Below is a small trained network, with its code and all its weights. Each question gives an input and a class and asks what happens when units are switched off, that is, made to give their printed mean instead of their output.

import numpy as np


def w(rows, s, z=0):
    codes = np.array(rows[::2]) - 128.0
    scale = np.full(codes.shape[1], s)
    scale[-1] = z or s
    return codes * scale


def norm(h):
    return h / np.sqrt((h * h).mean(-1, keepdims=True) + 1e-5)


def f(y):
    return y / 2 * (1 + np.tanh(0.7978845608 * (y + 0.044715 * y**3)))


def log_softmax(a):
    a = a - a.max(-1, keepdims=True)
    return a - np.log(np.exp(a).sum(-1, keepdims=True))


def net(x, mask):
    res = np.array(x, float).reshape(1, 8) / 4 @ E
    u = 0
    for l in range(2):
        y = f(norm(res) @ A[l][:, :-1].T + A[l][:, -1])
        res = res + np.where(mask[u : u + 15], y, B[l][:, -1]) @ B[l][:, :-1]
        u += 15
    return log_softmax(norm(res)[-1] @ U[:, :-1].T + U[:, -1])


A, B = {}, {}
E = w([
[95,240,60,141,131],'x0',
[125,128,126,127,127],'x1',
[129,131,127,126,131],'x2',
[82,82,78,252,57],'x3',
[129,127,127,129,128],'x4',
[237,128,97,127,63],'x5',
[127,131,127,127,130],'x6',
[129,130,131,130,131],'x7',
],0.0024)
A[0] = w([
[170,114,142,141,106,91],'L0N1',
[162,141,121,118,138,55],'L0N2',
[121,42,132,186,126,128],'L0N3',
[139,134,166,111,115,35],'L0N4',
[190,63,254,18,170,80],'L0N5',
[139,142,136,140,135,91],'L0N6',
[88,88,103,160,139,226],'L0N7',
[180,210,81,98,146,95],'L0N8',
[130,129,117,99,125,87],'L0N9',
[137,121,122,144,141,159],'L0N10',
[205,95,146,145,67,86],'L0N11',
[137,126,131,170,120,246],'L0N12',
[219,206,94,79,131,24],'L0N13',
[175,85,206,50,170,11],'L0N14',
[82,20,144,188,137,103],'L0N15',
],0.0031,0.0014)
B[0] = w([
[144,124,105,103,117,127],'L0N1',
[157,162,143,137,107,102],'L0N2',
[102,99,153,35,70,177],'L0N3',
[155,157,76,170,133,94],'L0N4',
[130,114,61,216,207,252],'L0N5',
[130,142,127,128,123,111],'L0N6',
[81,75,174,111,118,195],'L0N7',
[120,180,250,99,87,153],'L0N8',
[144,142,143,149,132,111],'L0N9',
[118,114,123,104,123,144],'L0N10',
[161,113,79,69,104,162],'L0N11',
[100,89,111,79,131,199],'L0N12',
[161,174,236,122,53,145],'L0N13',
[137,125,43,243,192,156],'L0N14',
[86,109,203,53,64,185],'L0N15',
],0.0026,0.0015)
A[1] = w([
[190,215,65,163,67,23],'L1N1',
[231,61,175,130,87,16],'L1N2',
[227,149,82,90,164,77],'L1N3',
[146,122,101,140,71,94],'L1N4',
[115,148,175,108,203,7],'L1N5',
[126,57,130,253,133,49],'L1N6',
[44,140,119,130,116,99],'L1N7',
[87,161,67,182,84,81],'L1N8',
[107,165,179,100,225,26],'L1N9',
[142,122,122,137,91,70],'L1N10',
[113,212,113,68,155,31],'L1N11',
[130,161,108,161,85,113],'L1N12',
[102,118,149,138,219,76],'L1N13',
[163,130,92,117,143,137],'L1N14',
[184,112,125,87,163,75],'L1N15',
],0.0057,0.0013)
B[1] = w([
[147,33,166,6,195,232],'L1N1',
[110,230,66,224,102,251],'L1N2',
[78,110,253,193,143,219],'L1N3',
[166,105,58,91,129,169],'L1N4',
[130,100,59,107,102,167],'L1N5',
[148,211,174,16,132,216],'L1N6',
[162,185,164,210,150,191],'L1N7',
[144,88,107,163,247,188],'L1N8',
[145,128,26,96,88,223],'L1N9',
[146,135,96,104,118,130],'L1N10',
[87,184,121,124,27,184],'L1N11',
[154,104,118,107,192,153],'L1N12',
[206,71,77,58,138,201],'L1N13',
[132,104,163,149,130,146],'L1N14',
[120,113,151,194,152,161],'L1N15',
],0.0038,0.0017)
U = w([
[179,53,61,50,209,251],'0',
[33,55,215,112,78,127],'1',
[88,233,34,66,94,73],'2',
[51,177,102,230,202,75],'3',
[202,131,213,238,163,116],'4',
[174,96,63,169,7,93],'5',
[171,205,242,45,103,97],'6',
],0.011,0.002)

Each question gives the input, the list of numbers given to net, and the class t.
The units are the neurons (one row each of A and B). Each row of codes is followed by its name. A weight is (code - 128) times the scale printed after its matrix; where a second scale follows, it is the last column's (A, B and U).
mask holds one flag per neuron, layer by layer. A switched-off neuron (its flag False) gives its mean, the last column of its row in B, instead of its output. The means were averaged over made-up inputs and are rounded, as every weight is.
A unit's drop is (log p(t) with every unit on - log p(t) with that unit switched off) / (log p(t) with every unit on - log p(t) with every unit switched off).
The circuit of an input: a set's keep is (log p(t) with only the set's units on - log p(t) with every unit switched off) / (log p(t) with every unit on - log p(t) with every unit switched off). Starting from the 12 units with the biggest drops (on a tie, the unit counted first), units are removed one at a time, each time the one whose removal leaves the highest keep (on an exact tie, the one counted first), for as long as the keep stays at least 0.8.
units of the circuit, in order: the units of the circuit, biggest drop first
unit that matters most: the unit with the biggest drop
top k neurons: the k neurons with the biggest drops, biggest first
k most important neurons of layer l: the k neurons of layer l with the biggest drops, biggest first
drop of u: that unit's drop, to one decimal
input [0,-6,-4,7,2,-2,8,-4], class 1: 2 most important neurons of layer 1 -> L1N2, L1N6
input [4,-8,8,-6,0,-3,3,1], class 2: top neuron -> L1N9
input [2,-5,7,6,0,6,-3,-2], class 0: units of the circuit, in order -> L1N1, L1N8
input [-4,1,2,-1,6,8,1,-7], class 4: units of the circuit, in order -> L1N3, L1N9, L1N2
input [-1,8,8,-1,-6,1,-2,-5], class 4: 2 most important neurons of layer 1 -> L1N3, L1N9
input [8,6,-7,8,-7,1,4,-7], class 0: units of the circuit, in order -> L1N8, L1N1, L1N2
input [2,7,2,-4,1,-6,2,-7], class 2: 2 most important neurons of layer 1 -> L1N11, L1N1
input [-2,-8,4,-6,-4,1,2,4], class 4: 3 most important neurons of layer 1 -> L1N3, L1N1, L1N15
input [-7,7,3,0,3,6,1,2], class 4: top 2 neurons -> L1N9, L1N3
input [-2,1,-6,8,-8,0,4,5], class 1: top 2 neurons -> L1N9, L1N6
input [2,7,8,7,-3,8,-7,-1], class 0: top 2 neurons -> L1N1, L1N8
input [0,2,-7,0,7,6,1,-8], class 4: drop of L1N11 -> 0.2
input [6,6,-6,3,-7,8,0,-7], class 0: drop of L1N1 -> 0.5
input [1,-6,-4,5,-6,1,-4,0], class 0: unit that matters most -> L1N8
input [-4,1,-7,-2,4,8,8,3], class 4: drop of L1N3 -> 0.3
